Each row is followed by its class number.
[ -5 -42 -12 -19 -20   6  -7  -4 -10  15 -14   7  22  12   5   3 -19 -10
  -9  20   5  59 -10  13  18  -6  26  -7   4 -30  28  12   9 -18 -16  10
   7 -11 -36  20  17  10]  11
[ -1 -21  -8  -1 -17  15 -11  -9 -21  25 -10   2  27  14  23 -10 -27  -3
   4  33  11  60 -19   6  11  19  44 -11  -5 -18  28  14   4 -26 -12  -1
  11  -1 -23   4   1  -5]  10
[  1 -27   6 -20 -10  13   2  -9 -15  15 -24  -8  21  21 -12  -9 -26 -14
  15  26  -7  55 -11   5  14   0  52 -15  11 -33  28  22  18  -5 -10   6
  -6   3 -34  24  16  -8]  8
[ -5 -35  -3 -14  23  24  -2  -3  -1   4  21 -22  34  27 -26   8   4   6
  23  42  -4  31 -16   6  30  13  44   0  -9 -25  18   8 -10 -24 -33  16
  15 -11 -18   5   7   7]  2
[ -9 -23   3  12   6  -7 -16  43  16 -44   7   6 -18 -27 -39 -10 -13  69
  63  48  19 -52 -15  -7 -16 -11 -18   3 -33  22   6  38 -27   6  44  23
 -43  46  46  54  -6 -22]  0
[-23 -13  15  14 -20  -3  -3 -30 -38  14  -8  18 -17  31 -11  -9 -24   7
  29  16   3  51 -25 -34  10  -1  55  -7  -1 -74  30   9  -1 -30 -15  -6
  -3  -4 -26  15  28 -37]  0
[-17 -44  21 -10 -31  10  -1  29 -20  11   0  22  25  20  10 -17 -19  15
  14  18  -2  21 -19 -16  32   2  33 -55  21 -20  28   7   1 -30 -22  30
  25 -16 -10  13  21 -24]  7
[ -8 -21  -3   7 -15   9  -3  -9 -18   6  -6 -12  10  12   6  10 -19  -1
 -11   9   3  43 -21  -6   5  10  21 -19  -1 -49  38  12   7 -21 -25  18
   2 -13 -24   6  14  -7]  4
[ -5 -26  20 -18  11  18  -6 -21 -24  35   3   3  25  19 -10   0  -8  -5
  11  48  -8  40  -9 -10  31 -10  35  -4 -24 -33  14  11  15 -18 -24   6
   2  -7 -15   6  23 -13]  2
[-24   9 -26  12  -7   4 -27  34   6 -23   5  41 -10 -25  15   6  -2  35
  31  20  18 -10 -43  -6  -2   8  16  -5 -36   9  14   4   6 -33  10  15
  -1  -6  27  15  -1  25]  7
[-13 -37  13  -5 -15  -5   0  18  -7  16  -7   7  34  14  18  -9 -14 -13
  -2  45   5  42 -16 -18  23  11  27 -26  15 -10  30   3  10 -21  -8   6
  -9 -18 -35  -4  11   6]  1
[-22   7  -7  20  -8   7 -22  29   4 -11  -8  31   1 -34  28  15  -5  27
  18  13  19   0 -44 -12   5   0  17 -20 -30   7  16  -2  13 -28  13  21
 -14  -5  26  13   2  21]  1
[-15 -33  -9 -12 -15  19  -7 -11  -5  12 -17  13  20  30   7 -15 -17 -12
  -5  28   4  39 -26  -7  29  -1  43 -15  15 -15  30  10   6 -17 -17  -3
  -1  -8 -28  17   2  -1]  12
[ -3 -55   8 -22 -22  21   4   4 -19   5  -7  18  40  32  20 -27  -3   0
  16  25  10  54  -5   4  23  14  41  21   7  -2  31  20 -12 -27   1   8
   9  -9 -29  12  -6 -17]  12
[-15 -40   7 -40 -22 -14 -12   2 -14  14  -8 -14  40  31   1 -11 -10 -19
  10  46  13  46   2   3  36   1  44 -16   9 -20  12  15  16  -9  -5  -6
   9 -14 -38  11  16 -19]  1
[  7 -31 -14  -1 -17   3 -11  -4   4   0 -18  -9  17  22 -23  -3 -20   0
  11  31  -9  26  -4 -16  11  -3  43  -4   6 -23  28  29  11 -18 -23   4
  17  -2 -27  17  28  -4]  7
[ -6 -26   4 -14 -15  20   9  -5  19   6  -5  -4  29  17   8   4 -10  -2
  16  22  -1  46 -18 -14  24   0  43   5  -8 -34  20  -2   8 -11 -29   3
   3   7 -10  10  21  -4]  1
[-13  -4 -11  11   3  19 -30  29   2 -18  11  35   3 -31  13  14   1  33
  35  25   2  18 -27  -9   1  -2  10 -24 -44 -10  12   1  -1 -19  19  18
  -3 -12  26  18   1  17]  2
[ -5 -38 -12 -17 -15  12 -21   0 -17  10  -6   0  11  23  -2  -5 -20  -8
   0   4  -2  49 -12   3  37   3  35 -28  10 -31  24   9   5 -18 -24  20
   4 -15 -45  28  21  13]  11
[ -6  23  -3  25  -4  13 -38   7   7 -13   3  14 -13 -34  19  32 -17  43
  27  33  -6  26 -53 -23  10  11  -5 -18 -93   8  12  11   0 -27  -4   9
 -40   0  18   1   7  18]  2
[-14   6 -28   5  -7  14 -41  11   0 -23  -2  33   3 -27   4   5  -5  39
  28  13  26 -25 -47   4   3   4  29   5 -44  14  20   3   8 -39   9   1
  -8 -13  17  25   0  22]  6
[ -7  23 -23   6  -4  13 -31  14  -2 -27  15  23  -9 -43  20  27  -6  40
  24  13  14  11 -36  -1  -7  -7   7  -6 -34   8  27   5  11 -31   0  14
 -19 -10  25  19  -1  18]  4
[ -5 -27   1 -35  -1  11   0   1 -24   5  -8   2  14  29   1 -24 -10 -18
  21  16  -3  46  -6  -3  10   9  37   1   6 -51  20  11   1  -7  -5   0
  -1 -20 -23  18  16  -3]  8
[-43   2   0   5 -66  13  46 -19  20  -2 -24  28  38  28  48   6 -11 -14
 -24   5  31  39 -30 -47  49  24  75 -49 -17 -29  25   4  15  27 -24  14
   8  -7 -20  14  15 -27]  9
[-22  15  -4  -1  -5   7 -19  28 -13 -15  -6  34  -4 -41  28  12 -14  25
  25  11  18  -4 -48   8  -2  -4  14 -24 -18  25   8  -4   9 -23  28   8
 -25   0  23  27  -8  19]  8
[-12 -36  -4  -8 -15  12  -2  -2 -12   7 -16  16  22  36  16 -19 -15 -24
  -2  17   2  56 -19 -17  20  10  35 -14   4 -31  39  15   3 -16 -17   9
  -2 -15 -32   8   2  -7]  12
[-12  18 -19  20 -28  17 -24  11  -1 -25   7  39  -9 -35  25  23 -12  34
  28  21  23  -9 -55   5 -29  10 -14 -14 -45  25  19  -2  33 -43  -6  22
 -27  11  27  15 -11  13]  4
[  3 -15   5  -2   1   9   2   0   0   2  13  -3  15   8  21   4 -24 -12
  20  28 -21  84 -26 -20  35 -16  54 -27  60 -32  21 -15  13 -15 -27  -2
  16  10 -34  15  17  -7]  8
[  5   7   1  24   3  18  -7  22  -3 -25   0  25   2 -41  43  16   7  21
  12   9  13  10 -31 -12   1  10  11 -30 -23   3  18   2  16 -21  13   6
 -30 -18  18  -2  -6  27]  6
[ -5 -17  14 -21  11  29 -12 -22 -30  38 -10  -6  19  17  -9  15 -23  -6
  12  29  -7  53 -19  42  67   6  71 -44 -21   9  23  13 -18 -34 -23   4
 -20   0 -43  15   4   7]  2
[ -4   3  -9   4  -1  18 -23  24  -1 -22  28  33  -3 -30  14  24  -3  36
  29  35  10  21 -28  -9  -2  -8   2 -16 -44   2   6   2  -2 -29  11  21
  -8 -18  28   8  -1  17]  2
[ -8 -26  -7 -30 -21  22  -6  14 -20  -3   4   9  20  36  19 -16   5  -5
   8  15   7  48 -12   0  28  16  28  16 -28 -39  23   7  -2 -35 -23  12
  27 -11  -7  13  -7   2]  12
[ -5 -19  12  -2  13  33   3  20  -9   5   5   1  20  12  -9  17 -10  14
  28  27  -8  57 -10   0  54  14  37 -47 -36 -53  39   7 -24  -4  -1  13
  -9 -10 -23  22  15 -16]  6
[-11  11 -22   3  -1  10 -22  23   5 -29   8  23   2 -11  21  18  -4  14
  21  17  16  -2 -33 -17  -3  -2  -5  -4 -36  13  17   0   0 -29   8   4
 -19 -12  23  16 -13  13]  12
[-15  33  -9   2 -24  -3 -18  30 -21 -23  22  27  -6 -35  42  35 -17  21
  17  -1  32   0 -16  -5  11  -8  20   0 -72  16   9   7   6 -36  46  15
  -9 -21  25  -3  10  10]  7
[ -6  -2 -30  15   9  -2 -27  12  -9 -25  -3  17   5 -13  22  19  -5  23
   6  19   5   1 -27   2  21   0   2 -20 -42   9  23   5  -6 -29  15  22
  -3 -11  10   7  12  24]  11
[  2 -30  10  -7  -7   8  -5  -7 -17  -4 -16 -10  29  15 -15   3 -12   6
  12  29  -9  25 -15 -10  18   4  43 -14 -34 -45  35  24  16 -21 -18   5
   6 -12 -22   7  19  -9]  6
[ -9 -25   0   7  -6  11  -5 -15 -29  26  -3   1  24  15  16  14 -26 -35
   3  35   3  38 -19 -17  13  -2  49 -19   0 -36  23  17  23 -27 -14   9
 -11 -16 -29  13  28   6]  5
[ -6 -34 -14 -14  -7  16  -6 -12 -21  22 -14   2  22  21  18  -4 -17 -19
   7  24   9  55 -20   9  18  15  33  -2  -3 -33  21  17   9 -14 -10   1
   2   5 -27  12   8   0]  10
[-12 -22   1 -16 -24  23  -3  -1  -8  23 -12  17  11  -3   6  10 -23  12
  14   3 -11  79 -24   0   3  -5  37  12  -1 -67  26  11  -8 -37 -12   5
  21 -28 -19   4  15  -7]  11
[  4 -11  29   1 -20  17  17   7 -40 -13  -5  23  14  28  14  -3   7 -27
  -2  23 -12  57 -10  -3  29  11  32 -56 -49 -71  23 -14   6 -19 -26  19
  11  -1 -10   8  -2 -20]  9
[ -1 -38   0   1   2   4  -5  -6 -26   0 -15   4  15  17  -6  -2 -14  -8
  -5  21  13  36 -16   9  18  13  45 -23  -1 -25  32  25 -10 -20  -5  16
   2 -26 -40   7   7  -1]  6
[ -2  14 -15   6 -12  22 -28  24  -9 -24   9  23   0 -41  24  11 -13  36
  21  20  12  -3 -37  -6  -8  -1  11 -10 -34   1  27   9   9 -35  18  18
 -23 -14  25  14  -6  12]  4
[ -9  19 -12  -4  -6  -8 -25  22  -6 -13  -7  28  -6 -30  31  19 -15  27
  26  17  14   6 -39  -3   3 -10   2 -15 -11  20  19  -5  12 -36  25   8
 -28 -13  22  16  -5  22]  8
[ -5 -36 -10   8 -20  14  -3 -11 -10   2  -9  12  16  35   6   1  -7  -4
   3  17  -9  57  -5 -11  19   6  13  -9   5  -6  44   5   5 -28 -29 -13
   3   1 -38   8  16   6]  12
[-10 -38  -6  -3 -23  19  -5   3  -3   9 -13  27  18  38  10 -22 -26  -3
  28  13  -2  49 -21  17  18   9  41 -15 -10 -44  32  -3  -2 -12  -3  16
  14  18 -16  27  -3 -17]  3
[-11   9 -18   7 -14  11 -30  30   5 -24   8  36 -10 -27  26  31  -9  27
  21  10  13  12 -49 -16 -12   2  -1  -7 -27   9  11  -5  14 -39  -3  19
 -12 -13  17   5   0  28]  7
[ -8 -36   3  -9   4  13   2  -2 -18  12 -15   6  32  28   1  12  -7 -20
  -9  29   3  51 -17   2  22   3  30  -7  12 -16  32   5  -2 -20   4   7
  -4 -21 -41   5  -9  -2]  12
[ -4 -36   2 -27  -4  23 -14  -5 -23  15  12   4  21  21  15  -7  -4  -5
  11  27  -4  62 -12 -13  32   4  39   7  -9 -48  14  10  -5 -28 -17   5
  13 -24 -22  -2  18   0]  2
[-14   2  -1   4 -14  11 -33  44  16 -10   9  20   6 -31  40   5 -19  44
  13  19  16  15 -48 -41  -5   4  -8  10 -19   1  15 -15 -18 -39   5  10
 -16 -10  26   4 -10  11]  1
[  0  33 -26   8   8   1 -26  18   6 -31  -8   6  -2 -20  16  38   8  12
   4  -1  22  -7 -28   8 -10   9   0 -27 -15   3   8 -22 -19 -17   6   2
 -19 -25  25  15 -16  22]  0
[-10  12 -19   6 -20  25 -36  28  11 -19  14  40   0 -23  18  23 -10  28
  27  40  10  12 -48 -21  16 -20 -12 -12 -30  -5  21 -12  17 -42  -6   3
 -23  12  27  19   4  -1]  9
[-15 -35  -9 -14 -26   6 -14   6  -9   0  -2 -10  16  36  -7 -15  -8  -3
  10  18   2  27 -13 -19  28  18  44 -16  13 -34  14  14  20 -14 -26   6
  20  -2 -35  14  19  -5]  7
[-16   5 -13   7  16  13 -14  12  -5  -2  -2  33  17 -44  37  27 -11  33
  12  46  13 -21 -20 -13  -7 -16  27  -3 -18  50  -5  19  20 -31  20  20
  20 -12  34   3  -1  47]  2
[-12 -21  -2 -14 -11  -1 -18  -6 -23   7 -12  -7  26  26   2  -9 -19 -11
   9  36  -1  42  -5  -7  28   6  56 -29  11 -26  31  13   8  -9 -12 -10
   2 -12 -37  11  25  -5]  0
[-14 -31  10   7  -8  11  -4   4 -44  20  -5   8  16  25  21 -15 -22 -19
 -14  17  -2  43 -23 -15  25  21  24 -37   5 -42  18  -1  -5 -29  -3  19
   6 -12 -43  -4   4 -12]  11
[ -2 -31  -7  -2 -29  17  -3   3  -8  14 -16  16  35  18  12  -7 -20 -22
  11  23  -9  44  -7  -7   4   9  54 -35   2 -36  38  13  17 -18  -9  15
   0 -22 -24  16  13  10]  5
[-14 -17   7 -22  20   9   4   5 -12  31  -2 -18  17  17 -11  10 -26 -18
  -3  24 -18  39 -24  37  63   8  46 -46  -2 -31  48  14 -23 -22 -25  36
  -4 -36 -37  -1  17  10]  4
[ -2 -26  -8  -8 -11   2  -8   7   1  19 -19  -1  18  25   0  -7 -12   5
   9  24  -7  32  -7 -25  31   5  34  10  12 -39  32  12  -4 -28 -15   2
  16  -8 -22  12  17  -1]  7
[ -3  63 -23  42  -5 -12  -4   9   5 -24  25  48 -26 -12  15 -14  13   7
  26  12   6 -59 -38 -30  15   2  20  -8 -41  19  23 -26  50 -54  -5  17
 -15   8  43 -19  -2  26]  7
[ -8 -12 -31  18 -28  -3  -6  15   8   3  -9 -20  -8  71  -3 -21  -3 -18
  30 -22  13  -1   6  19  35  58   5 -53  -4 -38  23  22   8 -10  -2  44
   5 -23 -15   2   8   5]  3
[ -4  13 -22   6 -19  17 -27  24   5 -38  13  41   1 -15  28   0  -7  34
  37  13  11 -16 -37 -11  -6   2   8 -28 -17  21  11 -11  15 -24  10   0
 -18  -3  29  22 -11  10]  3
[-18 -35   0   9  -8   7   1  20 -10  18 -23  -2  27  15  30  11  -8 -30
 -22   6   9  44 -24 -10  24  19  20 -30  34 -21  21   0  15 -21 -18  25
  12   7 -34   1   1  13]  1
[ -4  31 -36  12 -11  19 -26   4   3 -17   0  17  -2 -35  13  53  -1  12
  25   6  19  -7 -22 -15   2  -9  22 -29 -22  21  13  19  41 -21   1   5
 -48  -2  15  41  11  35]  5
[ -6  -4 -25  -3 -35 -10  29   9  28 -72 -28  -8 -11 -35   6  30   6 -29
  20 -55  17 -11 -40  13 -45   2  45 -25 -43 -76  18  43   5  -4  -1  25
 -42 -24  48  26 -10  20]  5
[ -3 -39  -6  -2 -13   1  -1   6 -17  -8 -15   3  18  24   6   2  -7 -16
  -1  24   1  30 -10   8  24   7  38 -49   7 -20  23  11  16 -16 -17  16
  12  -4 -25  12  15   8]  7
[ -5  10 -22   5 -12   4 -35  10  -8 -21   9  17   4 -27  46  12 -12  30
  19  23  23  -7 -46  -6   2   8  -1 -12 -31  37   2 -12   8 -34   5 -12
 -19  14  24  18 -14  21]  10
[ 22 -48 -12  26  -4  20  13  -4   8  29 -35  -9  22  24  10  -8 -20  -6
  -9  31 -19  -2 -29 -12  33  10   7   3  10 -58  36  -3 -35 -40   5   5
   9 -11  -3   3  25  12]  10
[ -2 -35   1 -12 -23   5  -1  -8 -25   3 -18  14  20  25   4 -18  -1 -25
  -1  33   1  65 -16   3  19   4  46  -8  -8 -37  28  27  10 -22 -20   0
  15 -23 -31  13   8 -12]  12
[  9   7 -17  47  35  36  -2   6  14 -25  -2  21  11 -32  28  44  15   1
  15  18   1  23 -62 -10   9   3   5 -25 -33 -33  21 -14  -7 -24  10  20
 -38  13  35  -3 -10  -1]  2
[  2 -24 -15 -19  -1  16  -4 -28   6  26 -15  -3  24  13  24  -2 -23  -6
   4  38 -10  54 -35   8  17   1  38   7  17 -22  16  11   1 -23 -29 -14
  18  -8 -11 -15  14  -1]  10
[-13  11 -30   3 -21   8 -37  20  -9 -21   6  40  -6 -35  30  17 -17  23
  13   2  27  12 -31   0   3 -11  10 -20 -27  14  11   0   7 -28  27  14
 -15 -14  10  25   0  15]  11
[ -7   5 -21  18  -2  10 -36  22  25 -11  11  27  -1 -36  23  17  -6  36
  29  49  12   8 -39 -20  24  -5   1 -29 -33  17  13   1   4 -17  10   5
 -34  -9  23  25   8  29]  2
[ -7 -46  -3  -2   2  23 -10  -5 -10  14   6  -5  29  25   5   4 -12  -9
  22  44   2  69  -8 -11  24  14  37 -20  -1 -36  19  16  -5 -12 -21   1
   3  -9 -34  16  21  -3]  2
[-12  11  -9 -19 -29 -10 -26  23  -6 -39   8  23  -7 -13  26   6 -18  36
  44  16  20   6 -32 -16  -6   6  -3 -29 -19  29  10  -2   4 -25  15  -5
 -40  -4  14  27 -10   1]  8
[ -6 -27  -6  -1  -6  15  -8  -8 -24  24  -6  -5  20  18  11 -16  -9  -3
   3  21  10  47 -15  18  27  16  35  -5 -28 -36  31  15   7 -12 -13   9
   9   7  -8  10  13  -5]  10
[ -9  14 -17   6  -6   8 -28  38   3 -14  -4  34   3 -39  45  26   6  30
   4  23  14   7 -33 -28   8  -6 -13  -7 -21  11  13  -9  15 -36   4  11
  -7  -6  31  10   2  35]  1
[-17 -37 -15 -24  14  24 -24  -6 -22  13   6   7  24  24  -7 -10   0 -14
  11  33   2  52 -13   7  25  12  40  -4 -14 -27  15  14  -2  -9 -30   0
  13   0 -29  19  12   3]  2
[-11 -33  14 -26 -19   4  -7   9 -11   7  -7  -2  36  13  13   9  -9  -2
 -12  19   1  38 -14 -12  21   6  23 -16   7   6  16  -1   6 -18 -29   6
   9 -14 -33   3  15   6]  1
[ -5  12 -20  22   1  23 -20  13  11 -17   9  29  -4 -38  26  28  -1  24
  26  11   5  12 -32 -12  11  -6  11 -17 -33   5  16  -3   4 -26  13   4
 -26   0  25  11   3  29]  2
[-31  21 -11  34  -6  -1 -25  19  -5 -25  19   9 -21 -14  18   6   0  47
  12  13  20 -55 -62 -35  -8  18   6 -16  -6  15  -8 -18  28 -53  -5  11
  -2   5  33 -12 -19  25]  7
[-18 -34   1  10 -12   7  -3 -10 -20  28  -9   3  14  16   0  -6 -24 -23
   3  31   2  41 -28 -14   6   7  49  -9   6 -47  23  21   9 -21 -14  11
  -8  -6 -33  19  16  -3]  5
[ -1  28 -21  -4  -3  12 -30  20   1 -17 -29  14   9 -36   5  35 -20  26
  28 -17  -7   7 -19  -6  -7  -3  18 -15 -25  31  40  13  11 -21  14  -1
 -32 -13   2  28   9  32]  8
[-11 -22   0  -9  -2  13  -7  -4 -14  18 -13   8  11  30   9 -10 -23 -19
   8   4  -5  41 -16   9  17  10  37 -25  14 -26  21  10   8  -6  -7   8
  -4 -10 -32   6   3  -3]  3
[-13   6  -8  12 -18   8 -25  26 -10 -23   1  27  -8 -24  47  14  -2  32
   5   2  12   3 -23 -17  -3  10  -9 -26 -25  26   1  -8   0 -31  13   2
  -7 -14  18  -7   6  31]  1
[ -5  17 -18  15 -10   4 -30  19 -15 -37  -3  32 -16 -24   5  32 -13  27
  14   7  14   7 -30 -11 -35  10  -6 -19 -26  24  21   2 -11 -29   7   4
 -31 -18   0  12  -2  25]  0
[  2  23 -20   7  -7  11 -29  12   2 -35   6  30  -6 -30  20  25  -2  48
  26  -1  22   1 -31   0   4   1  15  -3 -50  11  20  -3  -9 -38  10   6
 -12 -18  25  13  -7  14]  6
[ -1  15 -22   7 -18  21 -25  22  -1 -28   3  47  -5 -19  17  26  -5  28
  13  21  21  -6 -25  -7   7 -17   0 -17 -35  14  19 -13   0 -38  10  15
 -17  -7  27  28  -4  20]  9
[ -31  -23   16    6   28  -17   15    8  -36   23   16    9   -5   36
  -26   11  -32  -38   11   -9   -6   73    3  -34   30  -17   27  -43
  -14 -114   42   11  -16    5  -22   58   19  -15  -32   31   34  -44]  11
[-23  31   6  27 -17  32 -13  20  16   3  13  35   1 -59  11  53  -9  52
  53   6  -4  54 -28  -6   0  -8  31 -48 -22  -8  14   1  14 -19  34  -2
 -14 -25  20   0   2  -1]  2
[-20 -27   5 -30 -16  19  -3  -8 -22  22  -2  -2  19  26   1 -15 -23  -9
  14  16   0  70 -22   1  20   3  44   3  16 -38  31  13  23 -13 -17  -1
  -7   6 -36   6  19 -17]  8
[ 11 -25  15 -12 -25  25 -17  19  -9   7 -18   8  43  13   8 -14   7  20
  -4  -1  -6  39   2  -6  35  37  37 -35 -18   8  25  12  10   4 -40  33
  32 -27 -37  24  13   9]  6
[-25 -32 -35   6 -20  15 -22  -8 -31  -1 -19  -7  33  40  16 -32  -3  -1
 -10  20  10  -5   7 -23   7  29  17 -42  -7 -31  29   3  29 -11 -11 -29
   7   7 -16  14  18  10]  11
